Table B holds the same points as the rows below and some others, measured another way and shuffled. Each row below is followed by which row of B it is.
B (72 x 26):
[-376 -202 -522 -329 99 616 -89 -17 96 158 -138 267 -2 -96 -238 453 -138 196 -180 253 323 307 -630 -517 -63 4]
[85 60 128 401 -207 45 -15 -197 -200 -143 402 -21 -130 97 62 -41 -31 -35 59 -363 -354 -41 278 116 -53 -306]
[30 -14 -83 254 93 215 -149 -62 10 -19 210 142 -121 14 -10 209 -131 195 -153 -226 -30 21 -32 -172 -139 -92]
[166 131 -28 358 116 77 -226 -322 -197 -87 211 257 145 225 93 366 -13 366 -44 -258 -85 -198 11 -575 -225 -215]
[131 -128 33 -459 545 -225 -277 -89 247 74 -214 171 226 -30 70 -118 -103 388 -98 70 7 -386 -544 -662 62 197]
[3 62 -87 17 158 73 -222 -249 9 174 47 293 175 185 -55 265 -53 290 -153 -133 146 -93 -140 -530 -147 19]
[-305 -105 132 -615 -143 -40 40 -189 78 -114 189 -127 360 36 -269 -308 271 -268 265 -50 -150 72 34 45 81 -79]
[122 -20 -100 250 -80 255 -133 -154 14 13 217 264 -229 99 86 169 -49 336 -165 -381 -22 21 61 -246 -117 -79]
[-233 -169 -237 -142 675 224 -146 340 213 195 -262 -8 -84 -281 -187 255 -588 63 -371 401 166 45 -758 -35 5 148]
[270 -149 187 -270 47 -112 34 146 290 69 -127 169 -405 -22 199 -386 -172 383 -214 -293 -136 -212 -87 238 214 220]
[127 134 -71 377 -163 130 -52 -128 -4 618 -71 436 -387 268 74 148 -405 311 -497 -314 224 -10 20 -1 6 148]
[-189 268 447 -341 -331 -255 254 -317 -287 -213 245 -109 597 424 -281 -108 351 -282 379 -183 -271 -69 533 472 -10 -292]
[-15 -163 -20 -25 16 313 -27 108 112 -430 351 -41 -174 -138 -51 70 85 135 63 -301 -196 149 129 140 -117 -170]
[-40 -146 -60 -239 265 94 -95 172 318 243 -130 136 -214 -105 -68 -59 -293 202 -322 -46 145 16 -301 47 61 250]
[259 247 145 277 448 -134 -145 -27 -64 79 -99 281 122 265 65 420 -292 496 -288 -141 61 -336 -37 -141 -189 33]
[68 -106 60 173 82 49 -192 -26 173 -38 338 -11 -197 -92 12 -152 -77 54 -106 -367 -150 -5 113 6 -60 -19]
[-51 27 2 -290 81 106 -15 -112 5 -97 -18 189 221 157 -105 207 84 273 18 -65 30 -49 -89 -195 -76 -49]
[48 -71 32 -332 32 71 1 60 264 159 -102 258 -148 86 -33 -49 -67 345 -221 -221 145 -19 -54 55 49 223]
[-28 21 -40 113 85 117 8 58 -16 244 -97 142 -196 57 -23 126 -370 125 -271 -25 21 -20 -204 141 30 18]
[-78 99 -20 -356 30 89 -72 -221 73 174 -69 382 328 326 -187 286 140 369 -93 -142 301 -26 0 -371 -146 118]
[-47 -91 3 -13 533 61 -117 308 231 21 -50 -61 -143 -213 -99 93 -426 92 -294 62 3 -22 -304 227 -34 115]
[-167 80 239 -244 -398 15 260 -138 -172 -164 195 -66 123 205 -162 -150 170 -178 225 -192 -267 62 318 489 75 -240]
[227 5 264 -238 202 -237 21 78 142 41 -160 138 -83 98 120 -202 -178 336 -153 -162 -119 -312 -80 176 121 151]
[-119 92 261 56 68 -95 -17 -19 15 -72 318 -146 157 80 -209 -61 -32 -207 15 -239 -154 32 322 417 -92 -101]
[-265 328 205 -263 -527 -21 458 -248 -444 249 -177 155 292 543 -238 119 -25 -164 96 70 -40 18 188 570 143 -216]
[-72 104 15 -16 265 23 -86 -141 -141 -80 24 82 335 139 -117 315 -79 130 7 56 -52 -134 -172 -252 -144 -167]
[-263 46 -140 -67 -133 418 45 -15 8 20 150 172 37 133 -297 400 18 90 -108 -151 204 312 132 151 -181 -69]
[-55 6 -194 174 -145 483 28 48 40 86 111 276 -318 85 -89 385 -140 303 -268 -272 170 259 68 123 -146 -24]
[-102 -131 -56 -250 -182 308 145 100 98 -74 39 98 -254 -19 -62 -4 -25 149 -50 -165 -43 181 -18 281 60 -28]
[-349 27 -159 -147 207 203 -16 61 62 419 -165 126 100 53 -318 274 -370 -66 -302 213 292 162 -335 88 -28 106]
[229 -167 -103 316 144 98 -18 209 69 301 -198 123 -771 -203 327 -189 -681 257 -443 -51 -199 -158 -502 163 246 78]
[-419 101 53 37 -126 158 302 150 -194 193 7 -194 -45 28 -324 60 -402 -481 -98 190 -107 254 -34 881 110 -176]
[14 356 183 143 -190 -172 42 -408 -308 396 -36 325 296 543 -67 180 -82 113 -109 -167 61 -203 181 -77 -44 -83]
[332 -97 248 -252 -396 -363 -31 -525 -125 26 105 156 -51 195 377 -711 220 179 240 -362 -507 -468 -48 -491 324 -128]
[266 -126 -12 276 696 3 -274 282 239 -14 -43 61 -337 -249 179 94 -529 398 -389 -76 -88 -241 -408 -116 -64 128]
[336 -133 -240 578 265 233 -201 105 65 286 -111 304 -738 -149 373 128 -663 512 -524 -151 -64 -184 -514 -293 60 54]
[-131 -18 165 -701 203 -162 -21 -115 137 -58 -102 70 485 135 -202 -80 160 110 131 57 22 -153 -160 -166 34 86]
[-274 47 -164 -60 69 292 -74 -98 6 159 63 176 178 131 -288 377 -86 52 -136 -9 239 183 -100 -135 -161 -20]
[-33 11 394 -330 -125 -193 181 -44 -77 -400 233 -222 194 80 -84 -324 193 -158 320 -196 -445 -109 286 490 82 -229]
[-305 132 60 -515 -337 49 217 -190 -30 423 -180 243 237 373 -307 -2 25 -42 -69 3 237 122 42 233 113 98]
[-234 -214 -135 -491 8 258 98 125 138 43 -144 29 -127 -123 -139 -69 -155 30 -59 141 -2 131 -404 125 157 32]
[-259 212 29 272 -43 113 205 56 -256 391 -99 16 -71 178 -211 240 -525 -237 -273 144 21 102 -81 608 46 -116]
[-52 12 -226 201 140 274 -81 -27 -38 301 -107 259 -193 48 -23 321 -403 238 -339 36 140 18 -357 -208 -37 12]
[78 12 -242 161 -573 471 176 -51 54 628 -172 617 -731 271 109 156 -297 492 -531 -389 334 215 33 169 104 197]
[-32 67 110 247 -230 152 106 -7 -81 -14 270 15 -226 100 -65 22 -120 -49 -90 -325 -159 123 318 489 -35 -160]
[22 -20 -231 258 -45 299 -146 -154 7 295 57 344 -255 94 36 241 -218 301 -309 -201 136 54 -169 -367 -74 10]
[186 12 413 -300 -61 -280 69 -1 190 -105 124 20 -37 141 43 -408 100 150 19 -419 -230 -198 343 424 98 98]
[97 -72 302 -136 -205 -107 124 56 137 -104 217 -83 -273 0 50 -465 2 -20 24 -403 -316 -45 305 564 156 -6]
[-162 -211 -346 -293 -191 552 -165 -190 220 -90 257 326 -23 10 -159 257 313 354 -13 -312 232 308 -30 -565 -189 -16]
[-80 -56 -256 226 118 524 -56 173 88 -30 107 195 -304 -55 -114 494 -251 296 -293 -146 156 257 -93 71 -199 -39]
[37 -75 136 110 517 38 -82 240 25 -513 212 -247 19 -228 -23 124 -184 45 54 -16 -370 -116 -118 210 -131 -230]
[-113 137 199 -76 1 -98 5 -201 -148 -102 211 -40 343 202 -170 41 74 -107 137 -114 -162 -72 175 78 -77 -186]
[-173 -63 24 12 91 177 47 211 115 1 121 -99 -190 -113 -179 17 -263 -110 -161 -82 -53 174 -5 505 -8 -25]
[312 62 -112 573 -151 207 -43 -79 -87 351 -11 432 -619 165 286 162 -424 490 -440 -379 0 -104 -55 -77 14 7]
[60 77 -41 68 98 46 -153 -219 -45 148 18 274 96 200 6 214 -87 302 -138 -145 56 -140 -105 -398 -91 -28]
[-153 -9 237 147 222 -36 -48 88 -24 -414 471 -393 150 -143 -201 -63 -35 -347 163 -148 -399 48 225 449 -132 -280]
[30 205 26 282 -311 -38 30 -371 -253 559 -45 334 -82 394 50 18 -256 76 -230 -172 26 -121 1 -101 89 -56]
[146 7 188 228 373 -138 -2 210 -6 -10 -50 -94 -241 -94 109 -82 -494 62 -217 -8 -284 -238 -205 389 83 -41]
[-48 246 53 187 144 -73 189 76 -245 644 -476 210 -152 249 -6 193 -759 53 -463 274 92 -183 -407 416 186 73]
[172 213 252 229 660 -319 -166 5 -107 -16 -80 31 287 143 31 253 -373 214 -162 65 -138 -434 -191 -76 -131 -52]
[-97 242 430 -277 -130 -292 234 -86 -132 40 14 -52 324 343 -199 -144 16 -152 87 -117 -154 -131 330 631 78 -66]
[124 145 360 123 -233 -189 102 -143 -113 -68 274 -5 -32 239 34 -219 37 -10 55 -423 -310 -133 455 422 30 -150]
[-42 56 191 291 -20 10 176 121 -204 -102 150 -216 -226 -38 -13 -81 -362 -232 -31 -56 -401 -22 47 687 91 -265]
[-136 66 274 -400 194 -115 -1 -85 7 -411 223 -128 539 129 -259 45 267 -37 277 -95 -174 -68 206 112 -139 -155]
[-147 55 -203 -39 -57 466 55 66 56 180 -67 373 -130 181 -198 529 -132 368 -306 -131 360 260 -5 86 -163 63]
[-530 15 154 -443 -246 106 260 -87 -202 -304 268 -339 442 60 -442 -76 200 -577 413 121 -291 241 146 529 37 -366]
[73 -122 41 -18 130 160 -67 89 127 -329 244 0 -150 -107 16 32 5 217 -2 -272 -189 -2 57 74 -90 -94]
[62 -114 -224 148 240 286 -301 36 325 286 77 320 -309 -55 -11 198 -250 393 -438 -283 276 93 -181 -337 -150 227]
[-176 104 110 -323 389 -142 19 82 31 231 -260 35 297 119 -227 115 -307 1 -175 235 110 -133 -295 174 36 124]
[222 135 228 254 -74 -125 97 -50 -155 83 9 114 -216 202 153 -50 -267 168 -143 -242 -244 -238 105 312 77 -99]
[-125 -270 171 -377 32 16 -51 -51 75 -698 496 -385 179 -260 -106 -377 347 -243 472 -188 -563 14 74 35 13 -325]
[-9 -186 71 -17 62 84 -25 86 101 -221 246 -165 -235 -211 16 -236 -111 -65 23 -171 -333 13 -57 211 62 -125]
Rows of B count from 0, top down.

[54 84 -307 60 65 -165 -62 91 206 50 -432 85 -19 -57 -167 134 83 249 216 260 422 182 -70 -266 165 270 -33 -65 -164 110 30 202 303 173]
4
[481 286 -127 60 -198 8 239 17 58 -350 -33 197 206 -150 48 182 144 236 188 -371 -250 68 224 70 -108 324 50 117 -133 190 -163 395 212 -108]
30
[27 3 123 -35 4 -60 -38 12 -64 -141 125 115 67 -32 29 113 117 -104 37 -16 -140 73 -3 72 -59 4 69 25 -49 -166 -55 -219 -145 -286]
61
[-64 26 -105 -103 252 8 -206 -25 44 -29 238 -67 -32 40 -259 172 -50 -260 63 325 158 132 -171 -220 187 88 129 -71 -95 59 -15 18 -112 105]
25
[273 39 -47 68 113 -131 163 -86 -30 2 -122 -327 -34 -45 9 61 -77 -51 117 26 20 24 -132 178 -12 188 263 -104 -173 270 -119 449 -21 216]
20
[-43 123 -36 -182 79 -103 -63 13 20 -30 -69 186 2 -92 -147 168 -13 -85 109 17 85 1 -29 -269 -76 -80 96 35 -129 -242 -319 -237 -181 -62]
7
[-219 -136 -18 11 151 51 -167 74 12 -77 -92 162 50 78 -15 101 132 -2 263 221 218 146 -250 -54 -17 30 43 -130 -153 -240 49 -443 -36 -324]
5
[165 85 71 -42 -90 -164 118 48 -52 60 -234 -15 0 -117 -28 119 217 121 -3 -73 -21 -67 95 -69 -92 29 43 -4 -138 74 -161 163 -141 96]
28
[-206 -29 162 7 -30 188 -95 121 -240 -47 -131 113 -14 115 -39 161 660 326 -102 135 69 -62 -202 -40 -135 15 -78 -239 -111 16 191 -139 -206 -131]
6
[90 113 77 -1 -9 194 115 -17 -215 -221 -45 36 60 37 47 161 342 199 66 -178 -126 -91 -155 118 -255 88 136 -153 -171 71 -116 79 -155 -121]
71
[162 -44 -64 112 104 -193 -43 0 66 44 9 -233 -34 -11 -69 66 12 -94 14 285 103 195 -62 93 239 257 76 -58 -57 277 192 349 109 141]
68
[204 112 99 -36 71 -4 -48 -96 -113 -220 530 -112 29 -1 -64 155 42 -281 -176 37 -317 111 19 164 112 140 151 37 45 162 80 219 -147 -75]
41
[-162 -14 289 -77 59 355 -136 29 -382 -119 431 -104 -7 184 -131 195 620 -5 -262 153 -188 -116 -221 27 -58 -3 25 -254 -67 225 225 23 -459 -41]
65
[-58 209 48 -223 116 148 -114 -59 -147 -258 348 203 22 5 -155 243 107 -162 -54 -56 -163 -19 -82 -157 -112 -64 135 8 -46 -195 -232 -227 -292 -176]
1
[116 -172 -150 114 282 5 -97 -54 135 -151 298 -207 100 78 -38 47 -274 -364 363 291 84 306 -231 164 242 281 230 -80 -152 149 126 76 115 -124]
59
[-58 -109 -56 88 46 -150 -96 130 65 154 -299 -63 -32 7 -102 71 255 143 86 346 311 118 -93 -129 156 151 -62 -133 -139 122 191 76 60 98]
36
[-180 35 145 -59 62 455 9 40 -350 -182 -19 38 38 174 -47 207 619 296 40 -42 -3 -201 -351 -11 -313 -5 94 -338 -234 78 -24 -83 -335 -95]
70
[16 -200 127 58 84 -266 39 19 -9 114 -239 -134 -2 -43 126 -21 -50 -137 192 116 82 74 -110 179 -57 -26 158 -54 -147 -145 -87 -194 -133 -158]
64
[53 -65 85 43 61 -22 -32 34 -72 4 65 -146 6 33 -46 89 216 -41 -3 175 3 61 -93 58 76 130 64 -113 -103 177 133 136 -111 29]
29
[40 -60 121 -57 48 -156 57 4 -59 34 -117 -39 19 -66 46 54 0 -131 145 -29 -25 -25 -51 51 -133 -72 164 -13 -150 -159 -227 -183 -243 -127]
27
[-2 153 23 -125 82 -14 23 -52 -128 -81 -122 61 -50 -33 -55 164 120 42 13 -62 14 -80 -131 -75 -195 -57 166 -66 -121 -136 -284 -70 -210 -21]
15
[76 69 -2 -59 120 -81 81 -48 -68 -9 -201 -87 -43 -44 -24 107 6 -9 114 -15 73 -48 -149 -5 -145 3 219 -89 -177 -32 -273 52 -157 70]
66
[424 223 -165 24 -188 -506 214 72 219 131 -530 42 11 -298 -45 88 -22 208 80 -110 95 69 341 -161 38 192 -10 179 -107 127 -249 443 218 268]
9
[268 172 100 -57 30 154 64 -95 -170 -304 491 -77 85 -5 -46 189 117 -176 -75 -141 -375 3 6 144 -46 147 181 4 -47 216 -69 282 -199 -47]
62
[175 59 -4 13 6 -67 27 10 8 -124 63 7 65 -47 -15 123 70 -42 88 -5 -76 95 18 40 20 143 85 11 -97 74 -37 115 -3 -74]
18
[-75 -99 168 -105 119 -131 -52 20 -107 144 -15 -141 -50 -14 -77 77 88 -199 -1 166 50 -48 -104 -70 -32 -118 129 -78 -127 -63 -129 -137 -364 30]
26
[-60 192 -17 -87 -18 -26 -218 40 23 -294 245 438 69 -44 -103 220 182 -16 -80 35 -108 204 78 -141 60 71 -74 129 80 -283 47 -332 32 -397]
56
[-21 41 173 -59 -30 18 -77 43 -156 -85 158 70 14 5 -56 151 343 -9 -141 44 -139 -10 2 -16 -38 -3 3 -39 -34 -9 48 -81 -235 -131]
21
[-147 -77 -41 19 126 29 -139 42 14 -149 -54 182 54 49 7 103 96 -1 236 155 142 172 -205 13 -17 73 63 -79 -116 -232 35 -380 17 -354]
54
[-217 -145 209 -22 111 48 -247 54 -150 -51 302 19 -8 107 -53 111 305 -171 -117 294 -48 117 -159 59 86 -19 -5 -112 6 -89 253 -317 -248 -273]
11
[265 56 -97 105 121 14 130 -61 -43 -55 -65 -316 -14 19 -36 99 71 52 101 86 51 42 -178 150 33 293 212 -168 -180 411 10 568 56 261]
8
